Below are the code and all the weights of a small trained network. Each question names an input and a target symbol and asks about switching units off, where a switched-off unit gives its printed mean instead of its output.

import numpy as np


def w(rows, s, z=0):
    codes = np.array(rows[::2]) - 128.0
    scale = np.full(codes.shape[1], s)
    scale[-1] = z or s
    return codes * scale


def f(y):
    return np.maximum(y, 0)


def softmax(a):
    e = np.exp(a - a.max(-1, keepdims=True))
    return e / e.sum(-1, keepdims=True)


def log_softmax(a):
    a = a - a.max(-1, keepdims=True)
    return a - np.log(np.exp(a).sum(-1, keepdims=True))


def net(x, mask):
    ids = ['γηλπτψ'.index(c) for c in x.split()]
    T = len(ids)
    res = E[ids] + P[:T]
    q, k, v = (res @ M[0].T for M in (Q, K, V))
    z = softmax(np.where(np.tri(T) > 0, q @ k.T / 4**0.5, -1e9)) @ v
    res = res + np.where(mask[0], z, O[0][:, -1]) @ O[0][:, :-1]
    y = f(res @ A[0][:, :-1].T + A[0][:, -1])
    res = res + np.where(mask[1:25], y, B[0][:, -1]) @ B[0][:, :-1]
    return log_softmax(res[-1] @ U[:, :-1].T + U[:, -1])


Q, K, V, O, A, B = {}, {}, {}, {}, {}, {}
E = w([
[118,106,147,14],'γ',
[39,183,126,98],'η',
[179,224,179,7],'λ',
[249,19,75,153],'π',
[135,24,99,19],'τ',
[225,134,133,2],'ψ',
],0.008)
P = w([
[141,57,138,99],'0',
[126,65,130,70],'1',
[108,120,231,184],'2',
[176,218,61,141],'3',
[119,66,125,46],'4',
[63,138,245,127],'5',
[201,253,72,27],'6',
],0.017)
Q[0] = w([
[214,190,85,242],'H1',
[146,252,101,1],'H1',
[174,101,156,203],'H1',
[187,59,217,100],'H1',
],0.0085)
K[0] = w([
[203,149,254,247],'H1',
[49,164,187,45],'H1',
[227,69,115,197],'H1',
[202,13,89,73],'H1',
],0.0078)
V[0] = w([
[236,166,155,60],'H1',
[156,174,113,119],'H1',
[45,91,108,105],'H1',
[152,110,9,122],'H1',
],0.012)
O[0] = w([
[255,124,238,138,254],'H1',
[200,43,130,125,83],'H1',
[20,171,107,226,182],'H1',
[217,143,38,210,80],'H1',
],0.0076)
A[0] = w([
[103,177,138,188,80],'N1',
[58,133,82,133,66],'N2',
[82,91,81,83,248],'N3',
[158,162,43,71,3],'N4',
[137,222,114,145,153],'N5',
[163,89,74,204,113],'N6',
[151,110,183,109,191],'N7',
[154,223,49,97,168],'N8',
[202,129,111,113,102],'N9',
[178,102,49,92,115],'N10',
[90,140,124,79,112],'N11',
[98,111,158,116,160],'N12',
[102,23,53,138,101],'N13',
[193,145,42,98,167],'N14',
[171,199,5,106,47],'N15',
[44,131,65,138,16],'N16',
[114,38,133,91,194],'N17',
[142,55,87,190,160],'N18',
[136,154,118,73,124],'N19',
[136,156,126,228,86],'N20',
[133,53,63,112,84],'N21',
[94,112,163,129,188],'N22',
[128,149,92,101,100],'N23',
[198,146,154,169,71],'N24',
],0.014,0.0068)
B[0] = w([
[162,109,113,127,144],'N1',
[139,162,146,108,147],'N2',
[107,113,158,151,181],'N3',
[113,140,172,140,152],'N4',
[120,87,128,139,171],'N5',
[96,164,138,138,142],'N6',
[117,125,99,138,255],'N7',
[157,86,130,160,184],'N8',
[114,167,129,112,192],'N9',
[134,160,140,150,161],'N10',
[134,127,104,143,179],'N11',
[122,140,106,131,179],'N12',
[160,107,148,81,145],'N13',
[176,139,147,162,175],'N14',
[83,141,167,6,146],'N15',
[141,167,130,128,146],'N16',
[142,102,112,143,190],'N17',
[123,136,149,85,146],'N18',
[131,127,103,117,194],'N19',
[108,134,125,108,141],'N20',
[134,116,167,88,140],'N21',
[101,134,124,123,185],'N22',
[142,135,138,145,146],'N23',
[87,114,119,130,189],'N24',
],0.021,0.014)
U = w([
[113,79,117,167,198],'γ',
[85,183,149,102,201],'η',
[120,150,78,8,29],'λ',
[150,166,165,88,10],'π',
[146,82,153,82,4],'τ',
[191,141,110,147,244],'ψ',
],0.016,0.0038)

Each question gives the input, a string of symbols that net reads in full, and the target symbol t.
The units are the heads (4 rows each of Q, K, V and O) and the neurons (one row each of A and B). Each row of codes is followed by its name. A weight is (code - 128) times the scale printed after its matrix; where a second scale follows, it is the last column's (O, A, B and U).
mask holds one flag per unit, heads first, then neurons. A switched-off unit (its flag False) gives its mean, the last column of its rows in O or B, instead of its output. The means were averaged over made-up inputs and are rounded, as every weight is.
A unit's drop is (log p(t) with every unit on - log p(t) with that unit switched off) / (log p(t) with every unit on - log p(t) with every unit switched off).
The circuit of an input: a set's keep is (log p(t) with only the set's units on - log p(t) with every unit switched off) / (log p(t) with every unit on - log p(t) with every unit switched off). Starting from the 12 units with the biggest drops (on a tie, the unit counted first), units are removed one at a time, each time the one whose removal leaves the highest keep (on an exact tie, the one counted first), for as long as the keep stays at least 0.8.
units of the circuit, in order: the units of the circuit, biggest drop first
unit that matters most: the unit with the biggest drop
top k neurons: the k neurons with the biggest drops, biggest first
input π τ τ, target η: units of the circuit, in order : [H1, N8, N17]
input η λ γ ψ λ η γ, target η: top 3 neurons : [N2, N3, N16]
input ψ ψ λ τ, target λ: units of the circuit, in order : [H1, N19]
input ψ π π η, target π: top 3 neurons : [N15, N14, N8]
input γ ψ γ η ψ τ, target γ: unit that matters most : N9
input ψ ψ τ η ψ τ γ, target τ: top 2 neurons : [N8, N15]
input ψ π λ η, target λ: units of the circuit, in order : [H1, N19]
input τ τ π γ τ ψ, target γ: units of the circuit, in order : [H1, N5]
input ψ λ η ψ π η λ, target η: units of the circuit, in order : [H1, N3]
input η γ λ ψ π ψ γ, target ψ: units of the circuit, in order : [H1, N8, N14, N15]
input γ λ π π γ η, target γ: top 4 neurons : [N1, N9, N15, N5]
input ψ γ ψ τ ψ π η, target π: top 3 neurons : [N15, N14, N9]
input ψ τ τ ψ ψ π λ, target π: units of the circuit, in order : [N9, H1]
input τ η γ ψ λ τ ψ, target τ: top 3 neurons : [N8, N15, N5]
input η π τ γ, target τ: top 3 neurons : [N15, N8, N5]
input ψ η η ψ η ψ γ, target ψ: units of the circuit, in order : [N8]
input γ π ψ γ γ λ, target γ: units of the circuit, in order : [H1, N5, N9]
input τ ψ λ ψ π ψ η, target ψ: units of the circuit, in order : [H1, N8, N15, N11]
input γ η π λ, target π: units of the circuit, in order : [N15, N14, N8, N4]
input η η λ ψ, target λ: units of the circuit, in order : [H1]
input λ π λ π, target λ: units of the circuit, in order : [H1, N8]
input π π η τ, target η: units of the circuit, in order : [H1, N3]
input π γ π π γ η, target γ: top 4 neurons : [N1, N9, N5, N15]
input λ γ ψ γ ψ π π, target π: top 4 neurons : [N15, N14, N4, N9]
input ψ ψ η γ, target η: top 3 neurons : [N2, N16, N3]
input γ τ η π λ ψ τ, target ψ: top 2 neurons : [N8, N14]
input ψ η γ η λ η π, target η: unit that matters most : H1
input η η η ψ, target η: top 2 neurons : [N15, N3]
